Below is a small trained network, with its code and all its weights. Each question gives an input and a target symbol and asks what happens when units are switched off, that is, made to give their printed mean instead of their output.

import numpy as np


def w(rows, s, z=0):
    codes = np.array(rows[::2]) - 128.0
    scale = np.full(codes.shape[1], s)
    scale[-1] = z or s
    return codes * scale


def f(y):
    return np.maximum(y, 0)


def softmax(a):
    e = np.exp(a - a.max(-1, keepdims=True))
    return e / e.sum(-1, keepdims=True)


def log_softmax(a):
    a = a - a.max(-1, keepdims=True)
    return a - np.log(np.exp(a).sum(-1, keepdims=True))


def net(x, mask):
    ids = ['ΔΞΣΩαβζηπτφψ'.index(c) for c in x.split()]
    T = len(ids)
    res = E[ids] + P[:T]
    r = res
    for j in range(2):
        rows = slice(3 * j, 3 * j + 3)
        q, k, v = (r @ M[0][rows].T for M in (Q, K, V))
        z = softmax(np.where(np.tri(T) > 0, q @ k.T / 3**0.5, -1e9)) @ v
        o = O[0][rows]
        res = res + np.where(mask[j], z, o[:, -1]) @ o[:, :-1]
    y = f(res @ A[0][:, :-1].T + A[0][:, -1])
    res = res + np.where(mask[2:6], y, B[0][:, -1]) @ B[0][:, :-1]
    return log_softmax(res[-1] @ U[:, :-1].T + U[:, -1])


Q, K, V, O, A, B = {}, {}, {}, {}, {}, {}
E = w([
[103,134,65,233,124,141],'Δ',
[147,151,180,215,155,170],'Ξ',
[149,244,6,241,87,104],'Σ',
[35,126,158,100,152,81],'Ω',
[133,210,128,134,139,89],'α',
[192,8,50,166,105,81],'β',
[116,123,83,194,77,158],'ζ',
[131,110,64,110,34,123],'η',
[103,218,66,165,153,53],'π',
[82,88,233,125,137,143],'τ',
[58,139,137,82,90,57],'φ',
[166,152,201,183,95,143],'ψ',
],0.018)
P = w([
[57,193,116,203,72,135],'0',
[134,188,182,70,120,53],'1',
[145,171,250,91,142,89],'2',
[150,179,195,90,106,69],'3',
[155,183,167,114,95,88],'4',
[142,184,187,113,108,91],'5',
],0.012)
Q[0] = w([
[164,132,156,167,104,103],'H0',
[118,42,104,93,166,159],'H0',
[54,176,199,143,129,42],'H0',
[96,171,201,184,71,96],'H1',
[188,84,134,114,112,164],'H1',
[87,255,222,167,7,140],'H1',
],0.01)
K[0] = w([
[112,107,127,124,85,136],'H0',
[237,123,169,87,144,45],'H0',
[90,158,138,114,102,173],'H0',
[54,134,97,249,120,130],'H1',
[210,105,73,105,121,69],'H1',
[20,131,130,168,93,125],'H1',
],0.012)
V[0] = w([
[69,92,56,199,90,248],'H0',
[103,231,137,197,130,172],'H0',
[135,65,66,107,9,200],'H0',
[147,95,52,204,197,115],'H1',
[76,64,233,166,255,205],'H1',
[246,138,190,157,79,184],'H1',
],0.0099)
O[0] = w([
[106,48,197,123,89,158,191],'H0',
[154,122,138,121,134,206,249],'H0',
[9,81,219,72,60,43,105],'H0',
[82,8,57,16,143,176,136],'H1',
[238,51,140,86,58,127,86],'H1',
[92,217,166,61,84,177,95],'H1',
],0.011,0.017)
A[0] = w([
[107,116,170,162,50,110,83],'N0',
[159,199,246,143,173,171,209],'N1',
[92,152,154,218,135,2,138],'N2',
[103,61,24,148,61,98,252],'N3',
],0.0068,0.0033)
B[0] = w([
[190,114,31,57,137,47,160],'N0',
[94,123,13,110,44,97,249],'N1',
[185,183,212,78,221,170,204],'N2',
[186,73,199,3,110,79,147],'N3',
],0.0083,0.017)
U = w([
[193,26,133,179,203,134,55],'Δ',
[34,144,126,147,147,221,3],'Ξ',
[126,209,185,163,155,190,124],'Σ',
[157,165,102,44,163,251,197],'Ω',
[23,103,190,214,34,108,150],'α',
[116,89,56,79,182,105,75],'β',
[109,36,170,139,188,181,76],'ζ',
[54,197,177,120,83,133,79],'η',
[59,223,43,93,80,125,82],'π',
[115,88,1,104,217,154,251],'τ',
[75,187,10,122,130,127,180],'φ',
[140,127,88,165,63,44,196],'ψ',
],0.0063,0.003)

Each question gives the input, a string of symbols that net reads in full, and the target symbol t.
The units are the heads (3 rows each of Q, K, V and O) and the neurons (one row each of A and B). Each row of codes is followed by its name. A weight is (code - 128) times the scale printed after its matrix; where a second scale follows, it is the last column's (O, A, B and U).
mask holds one flag per unit, heads first, then neurons. A switched-off unit (its flag False) gives its mean, the last column of its rows in O or B, instead of its output. The means were averaged over made-up inputs and are rounded, as every weight is.
A unit's drop is (log p(t) with every unit on - log p(t) with that unit switched off) / (log p(t) with every unit on - log p(t) with every unit switched off).
The circuit of an input: a set's keep is (log p(t) with only the set's units on - log p(t) with every unit switched off) / (log p(t) with every unit on - log p(t) with every unit switched off). Starting from all 6 units, units are removed one at a time, each time the one whose removal leaves the highest keep (on an exact tie, the one counted first), for as long as the keep stays at least 0.8.
units of the circuit, in order: the units of the circuit, biggest drop first
top k neurons: the k neurons with the biggest drops, biggest first
heads that matter: for each layer, one digit per head in row order, 1 if its drop is at least 0.15 and else 0, layers parted by /
drop of u: that unit's drop, to one decimal
input α π π Ξ, target φ: heads that matter : 11
input τ Ξ τ Σ η, target ψ: units of the circuit, in order : [H1 N2]
input π Δ Ξ Ξ, target τ: heads that matter : 11
input Ω ψ Ξ Δ τ, target Δ: heads that matter : 01
input Ξ φ Ξ β, target β: top 2 neurons : [N3 N1]
input φ π π Ξ Ξ η, target Σ: top 2 neurons : [N2 N1]
input φ Ω φ Ξ ζ, target Σ: units of the circuit, in order : [H1 N2]
input Σ Ω τ Ξ, target Ξ: units of the circuit, in order : [H1 H0]
input η Ξ τ φ Ξ Ξ, target η: top neuron : [N2]
input τ ψ π Ξ ψ τ, target ψ: units of the circuit, in order : [H1 N1]
input Δ Σ τ, target ζ: units of the circuit, in order : [H1 H0]
input α Ξ φ, target φ: units of the circuit, in order : [H0 H1 N2]
input φ π φ, target Σ: units of the circuit, in order : [N2 H1]
input Ξ Δ Ξ Ξ ζ, target Ω: units of the circuit, in order : [H1]
input ψ τ τ Ξ α, target π: units of the circuit, in order : [H1 N1]
input φ Ξ Ξ π π, target Σ: units of the circuit, in order : [N2 H1]
input φ Δ Ξ, target Σ: top 2 neurons : [N2 N0]
input Ω Ξ ζ τ ζ φ, target Δ: drop of H1 : 0.9
input π Ξ φ Ξ π, target τ: drop of N1 : 0.0
input φ Ξ Ξ Ξ Ω, target Σ: drop of N2 : 0.6
input Σ π Ξ π Ξ τ, target Ξ: units of the circuit, in order : [H1]
